Below are the code and all the weights of a small trained network. Each question names an input and a target symbol and asks about switching units off, where a switched-off unit gives its printed mean instead of its output.

import numpy as np


def w(rows, s, z=0):
    codes = np.array(rows[::2]) - 128.0
    scale = np.full(codes.shape[1], s)
    scale[-1] = z or s
    return codes * scale


def norm(h):
    return h / np.sqrt((h * h).mean(-1, keepdims=True) + 1e-5)


def softmax(a):
    e = np.exp(a - a.max(-1, keepdims=True))
    return e / e.sum(-1, keepdims=True)


def log_softmax(a):
    a = a - a.max(-1, keepdims=True)
    return a - np.log(np.exp(a).sum(-1, keepdims=True))


def net(x, mask):
    ids = ['ΔΘΠΨΩαβζηλμξτφ'.index(c) for c in x.split()]
    T = len(ids)
    res = E[ids] + P[:T]
    u = 0
    for l in range(2):
        r = norm(res)
        for j in range(3):
            rows = slice(2 * j, 2 * j + 2)
            q, k, v = (r @ M[l][rows].T for M in (Q, K, V))
            z = softmax(np.where(np.tri(T) > 0, q @ k.T / 2**0.5, -1e9)) @ v
            o = O[l][rows]
            res = res + np.where(mask[u + j], z, o[:, -1]) @ o[:, :-1]
        u += 3
    return log_softmax(norm(res)[-1] @ U[:, :-1].T + U[:, -1])


Q, K, V, O = {}, {}, {}, {}
E = w([
[107,64,203,152,79,123,162,71,168,120,206,109],'Δ',
[187,33,135,70,153,160,98,80,183,76,80,147],'Θ',
[104,132,67,103,65,182,161,79,79,78,178,166],'Π',
[105,187,71,79,140,140,145,174,107,71,233,97],'Ψ',
[121,101,167,163,146,80,58,109,178,64,90,110],'Ω',
[128,190,83,81,121,145,124,124,7,116,184,99],'α',
[103,180,41,77,169,168,159,111,174,101,181,130],'β',
[73,146,104,53,105,163,148,123,77,91,243,85],'ζ',
[152,106,155,174,84,100,185,152,44,72,78,97],'η',
[173,83,155,130,150,227,139,69,190,126,112,67],'λ',
[164,127,127,189,89,103,73,75,139,116,120,90],'μ',
[99,117,70,84,100,98,153,72,95,221,188,74],'ξ',
[63,162,13,73,118,163,154,127,101,112,178,76],'τ',
[214,115,132,122,97,100,115,150,209,146,211,116],'φ',
],0.02)
P = w([
[115,80,80,235,203,158,70,186,78,186,137,127],'0',
[157,116,66,236,156,128,119,67,89,85,222,86],'1',
[171,126,96,205,140,129,132,71,105,74,181,89],'2',
[172,139,113,178,125,121,144,62,117,70,159,93],'3',
[171,157,131,154,110,119,152,60,126,68,136,95],'4',
[165,177,140,130,97,112,154,61,135,73,113,101],'5',
[162,203,149,109,83,107,158,67,153,72,86,113],'6',
[154,227,165,87,65,102,161,78,181,93,57,127],'7',
[167,247,176,65,29,95,180,73,201,106,26,134],'8',
],0.013)
Q[0] = w([
[62,115,35,50,128,172,161,185,72,161,136,197],'0.h0',
[113,194,64,153,82,88,119,50,98,82,102,69],'0.h0',
[22,120,112,62,148,245,211,160,39,198,180,190],'0.h1',
[184,123,163,136,222,142,94,110,132,192,93,117],'0.h1',
[186,179,159,167,178,116,50,28,211,62,139,110],'0.h2',
[169,123,143,174,48,157,122,92,185,101,122,124],'0.h2',
],0.011)
K[0] = w([
[123,20,87,118,188,162,136,197,103,127,184,63],'0.h0',
[178,108,82,74,84,131,169,192,91,155,103,191],'0.h0',
[145,78,58,192,222,99,87,133,98,147,181,155],'0.h1',
[91,102,142,180,102,98,244,108,126,128,132,146],'0.h1',
[133,253,154,19,66,134,179,133,126,45,57,101],'0.h2',
[117,186,151,73,69,98,149,112,175,140,69,174],'0.h2',
],0.011)
V[0] = w([
[146,84,141,102,167,126,29,115,169,143,111,152],'0.h0',
[220,174,116,174,56,198,138,86,148,187,115,112],'0.h0',
[152,144,53,183,18,125,135,109,155,107,85,189],'0.h1',
[177,214,40,141,229,160,125,132,205,144,99,62],'0.h1',
[67,138,39,190,98,109,185,157,212,86,114,1],'0.h2',
[135,153,103,166,212,96,196,205,37,137,104,146],'0.h2',
],0.0078)
O[0] = w([
[116,62,108,106,20,113,198,118,74,76,47,198,106],'0.h0',
[85,255,134,217,142,131,148,98,212,30,131,201,131],'0.h0',
[81,15,237,45,102,251,206,195,91,206,186,21,132],'0.h1',
[94,66,184,110,216,13,241,126,77,156,185,109,188],'0.h1',
[231,140,45,147,10,166,163,162,105,102,41,122,254],'0.h2',
[84,65,185,118,13,157,216,57,199,73,178,239,92],'0.h2',
],0.0078,0.0085)
Q[1] = w([
[109,179,36,40,109,135,136,162,89,166,208,159],'1.h0',
[104,111,134,158,135,146,87,201,141,190,147,168],'1.h0',
[186,77,253,250,137,225,92,126,194,104,96,27],'1.h1',
[73,149,88,100,125,165,164,116,112,107,143,68],'1.h1',
[124,124,179,125,106,105,152,80,147,61,99,76],'1.h2',
[155,100,219,210,110,85,86,154,143,126,103,130],'1.h2',
],0.014)
K[1] = w([
[98,40,85,227,148,188,106,155,27,124,140,165],'1.h0',
[191,63,133,225,183,151,137,71,164,98,173,132],'1.h0',
[125,194,155,5,82,75,124,132,190,116,101,75],'1.h1',
[116,89,126,174,129,133,112,229,151,175,96,192],'1.h1',
[132,194,156,54,89,112,141,139,119,162,86,135],'1.h2',
[169,197,164,49,175,147,164,29,162,117,79,105],'1.h2',
],0.011)
V[1] = w([
[7,146,134,103,110,156,82,18,45,122,94,87],'1.h0',
[125,116,157,105,117,177,82,244,95,25,162,167],'1.h0',
[149,128,169,80,68,28,63,108,61,139,183,148],'1.h1',
[112,61,127,167,115,112,80,136,215,151,110,67],'1.h1',
[168,169,227,197,85,78,165,105,99,142,134,103],'1.h2',
[113,69,144,113,185,196,174,48,160,91,37,112],'1.h2',
],0.011)
O[1] = w([
[247,29,105,207,153,157,157,119,214,63,146,204,195],'1.h0',
[84,97,99,140,117,129,119,66,239,72,87,33,110],'1.h0',
[209,226,101,49,216,155,114,27,92,120,186,111,185],'1.h1',
[142,129,236,138,157,194,141,173,120,130,156,82,213],'1.h1',
[153,20,85,88,193,71,112,81,159,149,119,147,204],'1.h2',
[131,247,26,144,139,127,220,78,155,182,211,102,5],'1.h2',
],0.012,0.0026)
U = w([
[106,128,194,149,150,168,120,173,140,114,143,103,114],'Δ',
[208,113,136,130,50,116,217,109,131,104,139,161,3],'Θ',
[96,127,148,133,81,186,150,97,190,120,131,133,164],'Π',
[55,138,139,102,167,113,72,89,91,152,88,129,209],'Ψ',
[131,210,127,146,138,147,136,111,147,136,184,133,173],'Ω',
[133,144,66,142,170,90,58,86,164,130,124,198,192],'α',
[96,149,104,141,187,23,172,126,109,139,137,182,129],'β',
[150,150,123,151,102,203,10,136,135,134,99,133,154],'ζ',
[86,107,114,81,95,88,150,58,164,120,133,100,84],'η',
[79,107,122,203,199,35,109,177,145,124,113,136,147],'λ',
[194,59,128,97,167,142,162,124,106,173,134,51,16],'μ',
[160,144,142,130,168,142,98,162,87,161,137,204,163],'ξ',
[113,155,141,141,56,124,143,153,81,135,128,133,139],'τ',
[92,89,211,90,173,118,178,98,132,65,113,185,188],'φ',
],0.011,0.0064)

Each question gives the input, a string of symbols that net reads in full, and the target symbol t.
The units are the heads (2 rows each of Q, K, V and O). Each row of codes is followed by its name. A weight is (code - 128) times the scale printed after its matrix; where a second scale follows, it is the last column's (O and U).
mask holds one flag per head, layer by layer. A switched-off head (its flag False) gives its mean, the last column of its rows in O, instead of its output. The means were averaged over made-up inputs and are rounded, as every weight is.
A unit's drop is (log p(t) with every unit on - log p(t) with that unit switched off) / (log p(t) with every unit on - log p(t) with every unit switched off).
The circuit of an input: a set's keep is (log p(t) with only the set's units on - log p(t) with every unit switched off) / (log p(t) with every unit on - log p(t) with every unit switched off). Starting from all 6 units, units are removed one at a time, each time the one whose removal leaves the highest keep (on an exact tie, the one counted first), for as long as the keep stays at least 0.8.
units of the circuit, in order: the units of the circuit, biggest drop first
most important unit: the unit with the biggest drop
which heads matter: for each layer, one digit per head in row order, 1 if its drop is at least 0.15 and else 0, layers parted by /
input Δ Δ φ φ, target Ψ: units of the circuit, in order : 1.h0
input τ α τ Δ Π Ψ Ω Ω ξ, target τ: which heads matter : 000 / 011
input Ω τ τ λ τ β λ, target τ: units of the circuit, in order : 1.h0, 1.h1
input Ω μ Ψ λ Ω, target β: units of the circuit, in order : 1.h2, 0.h1
input Ω Θ Ω, target Ω: which heads matter : 000 / 001
input Ω Ω μ τ, target Ω: which heads matter : 100 / 001
input ζ τ Ω, target Θ: units of the circuit, in order : 0.h2, 0.h0
input Ω α Ω β ζ, target Ω: units of the circuit, in order : 0.h0, 1.h2
input Ω Θ Ω α, target Ω: which heads matter : 100 / 001
input Ω Ω α τ μ Ω, target λ: units of the circuit, in order : 0.h0, 0.h2, 1.h1
input Ω τ τ Ω Ω ζ ζ μ, target α: which heads matter : 100 / 011
input τ Ω α, target τ: units of the circuit, in order : 1.h2, 1.h1
input τ Ω ξ φ, target ξ: which heads matter : 100 / 100
input Π φ τ, target Π: most important unit : 1.h0
input α β Θ τ Ω φ ζ ξ Ω, target ξ: which heads matter : 000 / 100
input Ψ μ β Ω λ λ Ω τ, target Ψ: units of the circuit, in order : 1.h0, 0.h1, 1.h2
input η ζ Ω α ξ, target η: units of the circuit, in order : 1.h0, 0.h1
input ζ Π Ψ Ω τ, target ζ: units of the circuit, in order : 1.h2, 0.h1
input μ ξ Ω η φ Ω τ α, target μ: units of the circuit, in order : 1.h2, 0.h1
input τ Ψ λ μ τ β Ω α Π, target τ: most important unit : 1.h2
input Ω α Ω, target φ: which heads matter : 001 / 000
input τ τ φ λ, target Ψ: which heads matter : 000 / 100
input τ τ ζ Δ α Ω Ω, target μ: units of the circuit, in order : 0.h1, 1.h2, 1.h1
input τ Ω τ Ψ Ω Ω τ τ Θ, target Θ: units of the circuit, in order : 1.h2, 1.h0
input μ τ ζ Θ, target α: units of the circuit, in order : 1.h1, 0.h1
input λ Ω β α Δ Ω, target ζ: which heads matter : 011 / 000
input μ α Ω Ψ τ μ τ τ, target μ: which heads matter : 000 / 011
input Ω α μ Ω Ω ξ Ψ Δ, target η: units of the circuit, in order : 1.h0
input ζ Ω τ Ω Ψ α φ Ψ, target ζ: which heads matter : 110 / 001
